Below are the code and all the weights of a small trained network. Each question names an input and a target symbol and asks about switching units off, where a switched-off unit gives its printed mean instead of its output.

import numpy as np


def w(rows, s, z=0):
    codes = np.array(rows[::2]) - 128.0
    scale = np.full(codes.shape[1], s)
    scale[-1] = z or s
    return codes * scale


def softmax(a):
    e = np.exp(a - a.max(-1, keepdims=True))
    return e / e.sum(-1, keepdims=True)


def log_softmax(a):
    a = a - a.max(-1, keepdims=True)
    return a - np.log(np.exp(a).sum(-1, keepdims=True))


def net(x, mask):
    ids = ['ΔΘΞΠΣΩαβεζημτ'.index(c) for c in x.split()]
    T = len(ids)
    res = E[ids] + P[:T]
    u = 0
    for l in range(3):
        r = res
        for j in range(3):
            rows = slice(2 * j, 2 * j + 2)
            q, k, v = (r @ M[l][rows].T for M in (Q, K, V))
            z = softmax(np.where(np.tri(T) > 0, q @ k.T / 2**0.5, -1e9)) @ v
            o = O[l][rows]
            res = res + np.where(mask[u + j], z, o[:, -1]) @ o[:, :-1]
        u += 3
    return log_softmax(res[-1] @ U[:, :-1].T + U[:, -1])


Q, K, V, O = {}, {}, {}, {}
E = w([
[101,128,182,119,140],'Δ',
[201,203,82,66,119],'Θ',
[10,205,196,178,96],'Ξ',
[173,152,101,151,191],'Π',
[93,188,16,124,124],'Σ',
[184,151,103,151,194],'Ω',
[160,187,67,145,238],'α',
[113,81,158,123,123],'β',
[118,121,118,162,107],'ε',
[177,66,183,134,77],'ζ',
[124,96,173,84,89],'η',
[32,103,53,140,54],'μ',
[65,25,141,6,198],'τ',
],0.012)
P = w([
[146,133,137,226,201],'0',
[152,154,113,230,172],'1',
[162,151,118,218,146],'2',
[168,144,94,199,128],'3',
[169,142,60,167,112],'4',
[171,136,49,135,86],'5',
[150,138,36,97,59],'6',
[161,124,30,59,22],'7',
[160,117,19,38,24],'8',
[144,113,4,26,43],'9',
],0.0044)
Q[0] = w([
[82,164,77,180,2],'0.h0',
[182,73,216,68,178],'0.h0',
[54,223,201,172,141],'0.h1',
[164,96,7,76,150],'0.h1',
[208,134,65,60,199],'0.h2',
[243,96,137,79,233],'0.h2',
],0.0082)
K[0] = w([
[201,162,124,40,85],'0.h0',
[91,68,161,187,152],'0.h0',
[38,160,188,164,103],'0.h1',
[183,139,57,116,178],'0.h1',
[207,195,68,136,205],'0.h2',
[212,170,137,182,252],'0.h2',
],0.011)
V[0] = w([
[218,109,190,112,125],'0.h0',
[182,136,160,48,90],'0.h0',
[137,211,96,103,159],'0.h1',
[182,162,96,74,118],'0.h1',
[1,53,147,128,45],'0.h2',
[32,149,171,79,61],'0.h2',
],0.0073)
O[0] = w([
[113,78,155,255,143,73],'0.h0',
[178,102,78,211,95,60],'0.h0',
[157,179,78,100,70,243],'0.h1',
[184,138,139,38,82,153],'0.h1',
[150,62,71,204,150,3],'0.h2',
[136,59,101,173,68,29],'0.h2',
],0.0062,0.0048)
Q[1] = w([
[164,216,111,74,121],'1.h0',
[122,86,157,60,166],'1.h0',
[43,182,40,195,3],'1.h1',
[89,208,20,103,162],'1.h1',
[216,50,205,68,167],'1.h2',
[56,187,37,18,129],'1.h2',
],0.0072)
K[1] = w([
[168,73,99,88,53],'1.h0',
[213,198,137,46,181],'1.h0',
[214,189,51,70,89],'1.h1',
[254,103,168,111,89],'1.h1',
[90,49,172,148,228],'1.h2',
[107,63,100,43,56],'1.h2',
],0.0081)
V[1] = w([
[198,173,146,135,252],'1.h0',
[101,185,71,149,251],'1.h0',
[176,70,178,104,47],'1.h1',
[254,86,175,82,50],'1.h1',
[31,1,128,102,190],'1.h2',
[120,76,235,6,147],'1.h2',
],0.0066)
O[1] = w([
[152,66,124,56,92,163],'1.h0',
[158,108,110,80,51,228],'1.h0',
[211,94,124,151,194,3],'1.h1',
[223,105,149,183,179,75],'1.h1',
[8,85,200,52,135,9],'1.h2',
[79,78,173,132,254,138],'1.h2',
],0.0079,0.0047)
Q[2] = w([
[169,10,40,125,80],'2.h0',
[159,177,239,226,84],'2.h0',
[160,192,56,44,148],'2.h1',
[119,58,165,178,178],'2.h1',
[92,111,35,234,87],'2.h2',
[71,3,199,129,141],'2.h2',
],0.0062)
K[2] = w([
[84,148,207,81,176],'2.h0',
[92,129,125,254,51],'2.h0',
[164,217,152,112,208],'2.h1',
[105,52,121,116,129],'2.h1',
[73,114,165,77,217],'2.h2',
[85,182,75,204,176],'2.h2',
],0.0083)
V[2] = w([
[55,141,161,126,212],'2.h0',
[186,244,172,111,197],'2.h0',
[219,130,247,54,71],'2.h1',
[217,196,217,148,150],'2.h1',
[172,255,184,193,89],'2.h2',
[118,174,76,189,127],'2.h2',
],0.0057)
O[2] = w([
[170,158,88,180,180,83],'2.h0',
[203,76,92,20,165,252],'2.h0',
[75,62,181,218,92,237],'2.h1',
[47,156,187,222,183,209],'2.h1',
[149,182,191,132,2,162],'2.h2',
[132,97,112,111,50,97],'2.h2',
],0.0067,0.0041)
U = w([
[35,96,212,82,198,129],'Δ',
[198,144,85,244,111,146],'Θ',
[2,222,228,197,72,118],'Ξ',
[210,118,164,146,87,3],'Π',
[211,208,67,11,135,29],'Σ',
[156,166,200,177,212,172],'Ω',
[130,132,146,127,122,31],'α',
[124,97,201,182,138,184],'β',
[105,142,137,121,147,211],'ε',
[134,176,133,111,137,3],'ζ',
[146,38,193,99,83,185],'η',
[63,55,45,109,44,6],'μ',
[87,163,75,155,210,150],'τ',
],0.0072,0.0045)

Each question gives the input, a string of symbols that net reads in full, and the target symbol t.
The units are the heads (2 rows each of Q, K, V and O). Each row of codes is followed by its name. A weight is (code - 128) times the scale printed after its matrix; where a second scale follows, it is the last column's (O and U).
mask holds one flag per head, layer by layer. A switched-off head (its flag False) gives its mean, the last column of its rows in O, instead of its output. The means were averaged over made-up inputs and are rounded, as every weight is.
A unit's drop is (log p(t) with every unit on - log p(t) with that unit switched off) / (log p(t) with every unit on - log p(t) with every unit switched off).
The circuit of an input: a set's keep is (log p(t) with only the set's units on - log p(t) with every unit switched off) / (log p(t) with every unit on - log p(t) with every unit switched off). Starting from all 9 units, units are removed one at a time, each time the one whose removal leaves the highest keep (on an exact tie, the one counted first), for as long as the keep stays at least 0.8.
units of the circuit, in order: the units of the circuit, biggest drop first
unit that matters most: the unit with the biggest drop
heads that matter: for each layer, one digit per head in row order, 1 if its drop is at least 0.15 and else 0, layers parted by /
input α Ξ α Δ, target η: unit that matters most -> 1.h0
input η α μ α α τ, target Δ: heads that matter -> 000 / 001 / 000
input ζ Ξ ζ μ α, target Ξ: units of the circuit, in order -> (0.h2; 2.h0; 1.h0)
input Δ β α τ η μ α ζ ε, target τ: units of the circuit, in order -> (2.h2; 1.h2; 0.h2; 1.h0)
input Θ α α, target Σ: units of the circuit, in order -> (2.h0; 0.h2)
input Θ ζ Ω, target Ω: units of the circuit, in order -> (2.h1; 1.h1)
input μ μ α α μ α α τ Ξ Π, target Δ: units of the circuit, in order -> (1.h2; 0.h2)
input μ ζ Ω, target Ξ: units of the circuit, in order -> (0.h2; 2.h0)
input α Ξ Ξ η ζ, target μ: units of the circuit, in order -> (0.h1; 1.h1; 0.h2; 1.h2)
input Θ α α β Σ ε Ξ μ Θ, target Ξ: heads that matter -> 001 / 100 / 110
input ζ τ α Ω, target Δ: units of the circuit, in order -> (1.h2; 0.h2)
input Ξ Θ Ξ Θ, target Θ: heads that matter -> 110 / 011 / 010
input ζ Ξ Ω Ξ ζ α μ Θ, target Ξ: units of the circuit, in order -> (0.h2; 1.h0; 2.h0)
input Π α α Ω α μ τ α μ μ, target τ: units of the circuit, in order -> (2.h2; 1.h2; 1.h0)
input α τ α α μ ζ μ Ξ τ Ξ, target τ: unit that matters most -> 2.h2
input Ξ α α Δ α Θ α Σ, target Θ: units of the circuit, in order -> (0.h0; 1.h2; 1.h1)
input μ μ τ α Π, target Δ: units of the circuit, in order -> (1.h2; 0.h0)
input ζ Θ α Ξ Ξ Ξ τ μ, target τ: heads that matter -> 000 / 001 / 001
input ζ Ω Θ ζ α, target Ω: heads that matter -> 001 / 010 / 010
input Ξ Ξ Θ β α Ξ ζ Θ, target Ω: heads that matter -> 001 / 110 / 010
input Ξ Θ μ Ξ α α α α Δ, target η: unit that matters most -> 2.h0
input α α μ, target μ: heads that matter -> 001 / 010 / 000
input Ξ α ζ μ, target μ: heads that matter -> 011 / 010 / 010
